[+2.64, -3.21, +0.13, +0.11, +1.05, -1.68, -0.83, -0.24, +1.31, -0.58, +0.65, -2.43, +0.02, -1.12, -1.04, +3.62, -0.85, +2.62, +1.31, +1.05, -0.46, +2.47, -0.94, +0.62, +3.00, -0.45, -1.11, +2.39, -0.95, +0.93, -4.24] : [96] & (13)
[+1.46, -1.88, +0.93, +2.29, +0.95, -2.23, -1.64, -0.27, +0.46, +0.95, +0.76, -3.15, -0.30, +0.54, +0.42, +3.46, -0.86, +1.07, +2.62, +1.41, -2.25, +2.19, -0.99, +1.39, +2.83, -2.50, -1.59, +2.64, -1.23, -0.24, -2.58] : [96] & (12)
[+3.09, -2.33, -0.92, -0.71, -0.05, -0.79, -2.40, -1.46, +1.14, +0.87, +0.61, -0.53, +0.55, +0.23, +0.39, +2.09, -0.07, +0.57, -1.16, +0.54, +0.44, +1.11, -0.31, +2.02, +2.05, +1.17, -0.77, +1.48, -0.26, -0.62, -1.35] : [96] & (13)
[+2.11, -1.23, -0.01, -0.63, +1.32, -1.63, -0.81, -2.74, -0.10, +3.64, +0.84, -3.84, -2.36, -0.17, -0.78, +0.41, +1.68, +0.52, -0.81, +0.04, -2.86, -0.77, -0.68, +1.49, +1.90, +0.01, +0.41, +2.50, -2.32, -1.78, +0.20] : [96] & (17)
[+3.27, -1.34, -0.60, -0.20, +2.27, -0.60, -1.82, -0.61, +0.68, +1.13, -0.10, -0.36, +1.51, +0.16, +0.67, +6.17, -0.75, +1.05, +2.13, +0.43, +0.29, -1.60, +0.70, +0.59, +0.82, +2.90, -0.62, +2.77, +0.64, -3.78, -4.88] : [96] & (12)
[-0.58, -2.08, -0.22, -1.58, -0.40, +0.12, -0.99, -0.36, +0.27, +2.03, +1.00, -2.36, -1.14, -1.46, +0.44, -0.98, +0.41, +0.28, +0.13, +0.29, -1.22, -0.41, -2.44, +0.05, -0.35, -0.84, -0.97, +0.25, -1.15, +0.87, +0.79] : [98] & (17)
[+2.13, -2.00, -0.67, +0.24, -0.28, -1.72, -0.83, -0.12, +1.09, +0.65, +0.32, -2.48, +0.11, +0.60, +0.62, +3.55, +0.19, +1.91, -1.03, -0.98, -0.67, +0.65, -0.84, +0.91, +2.25, +0.76, -1.54, +1.96, -0.36, -1.38, -3.96] : [96] & (12)
[+1.81, -3.50, +0.12, -0.43, -1.53, -1.00, -2.04, -0.99, +0.17, +2.12, +0.60, -0.87, -1.47, -0.86, -1.28, -0.55, +1.00, +0.56, -1.40, +0.65, -0.76, +0.90, -1.76, +1.00, +1.63, -0.99, +0.20, +1.53, -0.34, +0.77, -0.38] : [96] & (17)
[+0.29, -1.83, +1.38, -0.93, -0.01, -0.05, -1.44, -1.80, -1.34, +4.51, -0.50, +0.10, -2.46, -2.18, -0.59, +0.62, +0.96, +1.15, +1.80, +0.62, -0.55, +0.37, -1.22, +1.15, -0.27, +1.19, -1.31, +1.07, -1.06, -0.91, +1.15] : [92] & (17)
[-0.15, -0.07, -0.27, -1.48, +1.16, -0.04, -1.60, +0.53, +1.39, -0.48, +1.00, -1.83, +1.48, +0.72, +0.89, +0.61, -1.74, -1.09, -0.42, -0.51, -1.87, -0.65, -1.63, +0.77, -0.42, -1.16, -2.76, +0.57, -0.25, +0.82, -2.52] : [98] & (13)
[+1.40, -1.26, -0.74, -1.48, +1.76, -1.05, -3.91, +0.28, +0.27, -1.61, +1.05, -2.88, +1.33, +0.52, -0.39, +3.56, -2.85, -0.89, -0.89, +1.22, -0.96, -1.40, -0.74, +0.80, +0.84, -1.34, -2.86, +2.05, +0.59, +2.29, -4.39] : [98] & (13)
[+2.74, -1.91, +1.59, +1.35, -1.93, -3.25, -1.12, -1.22, +3.21, +3.60, +1.03, -2.85, -1.41, -0.17, -0.82, +2.49, +0.16, +0.56, -0.57, -1.94, -2.37, -0.99, -0.44, +1.64, +2.42, +0.58, -2.44, +1.88, -0.35, -1.86, -2.18] : [96] & (13)
[+3.07, -1.51, -0.40, +0.81, -0.96, -1.15, -1.78, +0.99, +1.92, -0.01, +0.27, -0.67, +0.69, +1.04, +1.03, +2.58, +0.42, -0.66, -0.83, -0.82, -0.66, +0.63, -0.21, +0.23, +1.44, +0.64, -0.63, +0.95, +1.22, -2.69, -1.95] : [96] & (13)
[+3.84, -0.85, +1.01, +0.98, -0.45, -1.81, -1.13, +1.14, +0.44, +1.83, -0.87, +1.06, -1.44, +1.06, -0.96, +2.06, -1.51, -0.69, +0.15, +2.39, -1.17, +3.35, +1.90, +1.11, +1.93, -0.67, -0.03, +1.99, +0.90, -0.28, -1.36] : [92] & (13)
[+0.51, -2.53, -0.55, -1.31, +0.09, -0.05, -1.53, -1.34, -1.03, +4.58, +0.65, -1.16, -1.25, -0.21, +0.70, -0.33, +2.57, +0.98, +0.02, -1.05, -0.31, -2.06, -1.56, +0.72, -0.90, +2.04, -0.62, -0.50, -0.55, -2.61, +1.53] : [96] & (17)
[+0.51, -2.29, -0.79, -1.92, -0.71, -0.40, -2.77, -2.47, -1.53, +4.44, -0.07, -2.35, -2.48, +0.44, +3.35, -1.24, +1.33, +0.31, +0.52, -0.12, +0.51, -2.29, -3.46, +1.14, -0.36, +2.96, +0.41, +2.06, -1.22, -2.38, +0.63] : [96] & (17)
[-1.01, -0.88, +0.06, -1.84, +0.73, -0.19, -1.56, -1.71, -1.12, +2.72, -0.64, -3.99, -1.02, -1.25, -0.90, -1.12, +0.28, -0.13, -0.03, -1.06, -1.12, -3.60, -1.90, +0.97, -0.23, -0.91, -1.53, +2.20, -1.46, +0.84, +0.70] : [98] & (17)
[+0.40, -1.71, +1.72, +1.97, -1.02, -0.74, -0.52, -0.70, +0.65, +2.91, -0.21, -2.29, -1.27, +0.46, +1.03, +0.91, +1.44, +1.05, +1.35, -0.76, -2.39, -0.88, -0.80, +1.29, +0.81, +0.26, -0.39, +2.26, -1.46, -3.76, -0.58] : [96] & (17)
[+1.71, -1.70, +0.45, -0.48, +0.34, -0.44, -1.12, -1.72, -0.88, +2.84, +0.66, -2.16, -1.65, +0.59, +0.11, +0.23, +1.20, +1.03, +1.07, -0.16, -1.05, +0.76, -2.37, +1.00, +0.92, +0.18, -0.36, +0.93, -2.00, -1.07, +0.07] : [96] & (17)
[+1.44, +0.86, -0.08, -0.29, +1.68, -1.78, -1.74, +1.52, +0.93, -0.33, -0.23, -3.53, +0.25, +1.20, -0.78, +2.40, -2.58, -0.11, +0.47, +0.75, -3.02, +0.34, -0.58, +1.90, +1.83, -4.03, -1.87, +1.90, -1.03, +1.35, -3.48] : [98] & (12)
[-0.19, -0.45, +1.23, -1.37, -1.44, -4.08, -2.91, -0.24, +4.21, +2.19, +0.43, -3.10, +0.13, -0.07, -0.39, +1.39, -2.79, -0.30, -1.76, -0.45, -0.92, -4.78, -0.16, +2.47, -0.10, +0.84, -3.01, +3.29, +1.39, +0.82, -1.21] : [98] & (12)
[+1.32, +0.20, +0.46, -1.48, -0.19, -2.77, -0.41, +0.59, +1.68, +2.40, +0.01, -2.42, -1.48, +0.06, -0.78, +2.78, -0.43, +0.83, +1.08, -0.98, -1.83, +1.08, -0.49, +1.09, +2.64, -1.43, -1.31, +2.46, -1.27, -0.83, -2.11] : [96] & (13)
[-0.33, -1.97, +2.85, -0.97, -1.80, -0.95, -4.29, -2.55, +1.17, +5.47, +1.04, -1.76, -1.94, -0.53, +1.51, -1.90, -0.19, -0.78, -0.66, +0.03, -2.56, -2.68, -2.61, +3.38, -1.47, +1.08, -2.18, +0.54, -1.07, -1.06, +2.47] : [98] & (17)
[+0.04, -0.99, +1.50, -0.41, +0.38, -0.42, -0.82, -1.62, -0.51, +2.30, +0.89, -2.45, -0.90, +0.53, +0.86, -0.71, +1.85, +0.35, +0.41, -1.31, -1.31, +0.33, -1.99, +0.28, +0.86, +0.62, -0.08, -0.27, -2.15, -2.38, +0.23] : [96] & (11)
[-0.78, -1.16, +0.72, -1.67, +0.53, -1.34, -1.53, -1.49, +1.35, +3.30, +0.28, -2.12, -1.56, -0.34, -0.53, -0.83, +0.25, -0.16, -0.51, -0.19, -1.42, -2.86, -1.46, +1.63, -0.56, +0.32, -1.03, +1.80, -0.62, +1.18, +0.52] : [98] & (17)
[+1.94, -2.48, +0.23, -0.99, +0.03, -1.12, -0.90, -3.79, -0.88, +3.39, +0.55, -2.17, -2.13, -1.14, -0.01, +0.57, +1.44, +1.10, +0.21, -0.16, -0.59, -0.35, -1.64, +1.12, +1.02, -0.16, -0.07, +1.40, -1.89, +0.93, +0.16] : [96] & (17)
[-0.72, -1.18, +0.82, -2.20, -0.30, -0.51, -1.22, -0.44, +0.74, +2.67, +0.43, -1.90, -1.58, +0.02, +0.00, -1.42, -0.18, -0.93, +0.18, +0.07, -3.93, -2.62, -0.15, +2.51, -0.10, -0.54, -1.83, +0.59, -0.54, +0.14, +1.10] : [98] & (17)
[+2.86, -2.35, +0.24, -0.08, +0.49, -1.11, -1.70, -1.32, +1.19, +0.94, +0.36, -2.47, +0.19, -0.52, +0.93, +2.23, +0.07, -0.13, -0.43, +0.41, -0.16, +1.31, -2.18, -0.22, +2.76, +0.82, -1.93, +1.54, -0.05, +0.11, -1.60] : [96] & (13)
[+0.25, -2.46, +1.02, -0.83, -0.33, -0.31, -0.30, -1.11, -0.92, +3.14, +0.53, -1.74, -2.45, -1.32, +0.05, +0.14, -2.28, +1.27, +1.29, -1.35, -1.80, +0.90, -1.45, +1.30, +0.86, +0.78, -0.74, +0.62, -1.27, -0.97, +0.53] : [96] & (11)
[+0.63, -0.48, +1.23, +0.04, -0.16, -1.25, +0.07, +0.56, +1.24, +0.84, +0.45, -1.21, -0.19, +0.41, +0.51, +2.34, -0.13, +1.60, +1.70, -0.94, -0.42, +0.88, -0.77, -0.27, +1.43, -0.39, -1.16, +0.94, -1.40, -2.23, -3.04] : [96] & (12)
[+3.70, -2.56, -0.46, -2.04, +1.39, -1.38, -1.43, -1.37, +1.33, +1.52, +0.18, -2.94, -0.02, -1.18, -0.63, +5.15, -1.25, +1.30, -0.06, +0.80, -2.68, -0.19, -0.39, +1.16, +2.63, +0.11, -1.75, +3.73, +0.91, +1.17, -4.98] : [96] & (13)
[+3.19, -1.63, +0.62, +1.19, -0.63, -2.67, -0.43, +0.30, +2.45, +1.97, +0.87, -1.27, -0.04, +0.68, +0.98, +5.43, -0.37, +0.90, +0.86, -0.66, -1.75, +0.25, -0.40, +1.49, +1.42, +1.93, -1.26, +0.26, +0.71, -2.49, -1.55] : [96] & (12)
[+3.30, -0.96, +0.50, +1.54, +1.23, -1.62, -0.27, +0.42, -1.00, +0.53, +0.11, -0.47, -0.43, +0.34, -0.46, +5.68, -1.65, +0.47, +1.90, +1.89, -0.66, +2.71, +0.32, +0.91, +1.41, -1.21, -0.70, +1.70, +0.66, -0.51, -3.10] : [92] & (13)
[+4.09, -1.97, +0.67, +0.17, +1.44, -1.62, -1.16, +0.69, -0.01, +1.08, -0.06, -1.27, -0.11, +0.35, +0.22, +3.19, +0.45, +0.58, +0.31, +1.46, -0.61, +2.42, -0.25, +1.50, +2.20, -0.16, -0.74, +3.00, -0.58, -0.42, -4.08] : [96] & (13)
[+0.04, +0.36, +0.07, -0.85, +1.81, +0.20, -0.90, -0.63, +1.00, -1.58, +0.08, -1.91, +2.18, -0.18, -0.79, +2.97, -1.51, +0.84, +0.15, -0.52, -1.00, -2.00, +0.36, +0.71, +0.09, -0.14, -1.19, +1.14, -0.78, +1.19, -2.71] : [98] & (12)
[+0.98, -2.60, +1.22, +0.78, -0.76, -6.41, -0.28, +0.68, +1.58, +1.50, +0.56, -1.89, -0.65, -0.04, -0.17, +2.93, -0.17, +0.70, +1.43, -1.13, -2.30, +0.99, -0.58, +1.43, +1.67, +0.19, -1.87, +1.44, -1.34, -1.77, -0.94] : [96] & (13)
[+2.61, -2.46, +0.74, -0.38, +0.00, +0.15, -1.40, -1.31, -1.08, +2.84, -1.14, -0.07, -1.65, +0.62, +2.03, -0.56, +0.53, -0.08, +0.86, +1.26, -0.44, +2.09, -3.71, +1.84, +0.83, +1.07, -0.62, +0.09, -0.70, -1.94, +0.66] : [96] & (17)
[+3.98, -2.07, -1.90, +0.26, -0.22, -0.86, -1.94, +0.35, -1.10, +0.39, +2.40, -1.08, +1.05, +0.66, +1.02, +2.82, -0.28, +1.34, +1.40, +0.97, +0.08, +2.82, -1.70, -0.47, +2.66, +0.74, +0.38, +2.25, -0.48, -1.22, -4.57] : [96] & (13)
[+0.44, -2.14, -0.08, -0.45, -0.43, +0.35, +0.03, -1.68, -1.11, +1.95, +0.68, -1.31, -0.96, -0.54, +0.17, -1.70, +2.33, +0.70, +0.99, -0.34, -0.22, +0.26, -2.30, +0.41, +0.77, +0.08, -1.33, +0.09, -1.32, -1.11, +1.49] : [96] & (17)
[+3.31, -3.07, -0.43, -1.55, +0.47, -1.23, -2.31, -2.07, -0.80, +3.65, +0.49, -3.22, -2.56, -0.35, -0.35, +0.69, +0.73, +1.53, -0.78, +1.59, -0.08, -0.58, -2.81, +2.28, +2.34, +0.40, -0.23, +2.56, -0.15, -0.55, -0.59] : [96] & (17)
[-0.53, -1.27, +0.03, -1.32, +1.28, -0.34, -0.43, +0.99, +0.50, -0.57, -0.10, -1.76, +1.53, -0.04, -0.63, +1.99, -1.59, -0.18, +0.31, -0.07, -1.59, -0.13, -0.66, +1.62, +0.28, -1.50, -2.29, +1.16, -0.63, +1.92, -2.86] : [98] & (13)
[+1.65, -3.65, -1.10, -1.94, +1.61, -0.51, -1.26, -0.23, -1.77, +2.32, +0.97, -2.62, -1.70, -0.49, -0.05, +2.25, +0.29, +2.14, +2.41, +0.36, +0.44, +0.96, -2.06, -0.39, +1.64, -0.53, -0.24, +2.05, -0.63, +0.14, -4.76] : [96] & (17)
[-1.83, -0.12, +0.05, -0.77, +0.54, +1.62, +1.21, +0.14, -2.20, +2.25, -1.23, -0.71, +0.05, +1.80, +2.45, -1.40, +2.69, +0.72, +2.40, -2.44, -3.88, -0.90, -2.46, -0.81, -1.56, -0.62, -0.14, -1.47, -3.27, -5.44, +2.92] : [96] & (17)
[+1.52, +0.20, +0.43, +0.43, -0.01, -0.89, +0.05, +0.27, -1.66, +2.80, +0.58, +0.02, -2.73, -0.54, -0.11, +0.49, +1.48, +0.98, +3.81, -0.21, -1.05, +2.53, -0.29, +0.68, +1.26, -1.33, +1.74, +0.58, -1.06, -1.13, +1.06] : [92] & (17)
[+1.47, -0.75, -0.71, -1.59, +1.84, +0.12, -1.22, -0.10, -0.37, -1.79, +0.82, -1.75, +2.11, +0.12, -0.60, +2.86, -2.10, -1.59, -0.78, +0.52, -1.10, -1.22, +0.04, +1.08, +0.03, -0.90, -2.49, +1.25, +0.30, +1.93, -4.33] : [98] & (12)
[+1.76, -0.37, +1.15, -0.91, +0.36, -0.60, -1.56, +0.18, +0.44, +0.08, -0.59, -0.04, +1.33, +1.72, +0.62, +1.39, -2.31, -1.42, -0.87, -0.81, -2.44, -1.02, -0.37, +1.73, -0.18, -1.69, -2.41, +1.07, +1.04, +0.67, -2.29] : [98] & (13)
[+0.94, -1.44, -0.48, +0.34, -0.64, -1.95, -0.83, -0.74, +2.38, +2.70, -0.24, -1.96, +1.40, +0.56, +0.38, +2.35, +0.02, -0.53, -0.50, -0.42, +0.06, +0.91, +0.78, +1.20, +1.96, +0.20, -0.47, +0.34, -0.17, -0.62, -2.63] : [96] & (13)
[+3.70, -2.05, -0.94, -0.09, +0.82, -1.76, -5.19, -0.49, +0.27, +1.42, +0.71, -2.27, +0.04, +0.48, +0.48, +3.71, -0.16, +1.31, +0.02, +0.47, -0.11, +2.66, -1.94, +0.85, +3.82, -0.14, -1.14, +2.07, -0.31, -1.45, -3.85] : [96] & (12)
[+1.29, -0.63, -0.31, +0.93, +0.10, -2.10, -1.31, +0.89, +1.82, +0.87, +0.42, -1.19, +0.28, +0.02, +0.48, +2.73, -1.19, +0.57, -0.31, -0.16, -0.51, -0.50, -0.04, +0.20, +1.53, +0.14, -1.66, +1.78, +1.13, -2.08, -1.96] : [96] & (12)
[+3.22, -2.65, -0.19, -0.10, +0.51, -2.29, -0.60, +0.63, -0.50, +1.58, +1.01, -2.70, -0.60, +0.38, -0.02, +3.07, -1.54, +1.05, +0.71, +0.32, -0.47, +1.59, -0.75, +0.94, +2.65, -0.74, -0.86, +3.15, +0.11, -1.10, -2.94] : [96] & (12)
[+2.19, -2.10, +1.68, +1.97, +0.72, -3.02, -0.86, +0.03, +2.73, +2.88, +0.12, -1.39, -0.65, +0.67, -0.52, +2.77, -0.20, +0.32, +0.61, -0.62, -1.86, +0.71, +1.24, +2.23, +2.19, +0.22, -1.72, +0.85, +0.06, -2.45, -1.60] : [96] & (12)
[+0.52, -1.82, -0.04, -2.34, +1.92, +1.15, -0.48, -1.38, +0.10, +0.04, -0.07, -3.01, -0.99, -0.47, +0.34, +0.11, +0.63, -0.33, +1.24, +1.31, -1.75, +0.34, -2.16, +1.03, +0.43, -2.01, -1.28, +0.99, -1.58, +1.58, -2.73] : [98] & (11)
[+2.46, -1.78, +0.47, +0.90, +0.39, -1.98, -0.76, +0.01, +0.55, -0.13, +0.63, -1.38, +0.80, +0.11, -0.51, +3.86, -1.89, +1.10, +0.85, +0.09, +0.07, +1.14, +0.23, +0.45, +1.72, -0.22, -1.10, +1.18, -0.11, -1.05, -3.42] : [96] & (12)

[-2.26, +0.86, -0.13, +1.16, -2.27, +1.49, +2.03, +0.10, -0.28, -0.09, +1.06, -1.84, +0.06, +0.94, -0.53, -1.93, -0.99, -0.17, +0.77, -0.42, +0.81, +3.36, -0.71, +0.08, -1.29, +0.97, -1.66, +1.32, +0.11, +1.68, +1.15] : <42> & <16>
[-2.13, +0.07, -1.07, -0.12, -0.18, +3.55, +0.55, +0.58, +0.38, -0.67, -0.52, -2.34, -0.74, +2.80, -0.28, -2.94, -2.12, +1.33, +1.14, -0.17, -2.04, +2.99, -0.83, +2.09, +1.81, -0.19, -0.70, -0.05, -0.03, +2.12, +0.27] : <42> & <27>
[+0.81, -0.22, +1.83, -0.92, +1.39, +0.59, +4.35, +0.60, -1.02, -0.23, +3.53, -0.94, +1.40, -0.31, -0.04, +0.83, -1.97, -1.84, +0.60, +0.82, -2.60, +1.23, +0.06, +0.88, +1.98, +1.80, +0.68, -0.08, -1.93, -1.06, -0.53] : <38> & <17>
[-1.39, +0.53, -0.99, +1.69, -3.71, +2.62, +0.24, -0.27, +1.09, -0.45, -3.44, -0.66, -0.38, +0.85, -0.52, -0.50, +0.11, -3.12, +0.85, -0.34, -0.67, +1.41, -1.18, -0.40, +0.22, +1.11, -1.13, +0.51, +4.06, +0.84, +1.07] : <42> & <18>
[+0.92, +0.54, -0.33, -0.03, +1.02, +1.71, +3.68, +0.64, -1.59, -0.44, +4.72, -1.75, +0.68, -1.14, +0.86, -0.24, -0.51, -0.88, +0.31, +0.86, +0.19, +1.92, +1.27, +0.40, +0.84, -0.67, +0.27, +0.24, +0.48, -0.23, -0.70] : <38> & <27>
[-1.27, -1.00, +0.76, -0.21, -1.99, +1.88, +0.95, +0.38, +0.99, -0.60, -3.38, +1.79, -0.74, +0.92, +0.02, +0.30, +0.91, +0.85, +0.57, -0.06, -3.31, +0.73, -2.02, +0.00, +1.02, +1.12, -0.33, -0.24, +1.58, +0.12, -0.23] : <42> & <17>
[+1.42, -0.33, -0.29, +0.16, -0.42, +3.10, +0.16, +0.18, +0.86, -1.90, -0.83, +1.27, -1.00, +0.39, +0.00, +0.86, +0.39, +0.96, +0.59, +0.60, -3.96, -0.14, -0.55, -0.09, +2.25, -1.09, +0.06, +0.04, +3.88, -1.58, +0.00] : <38> & <27>
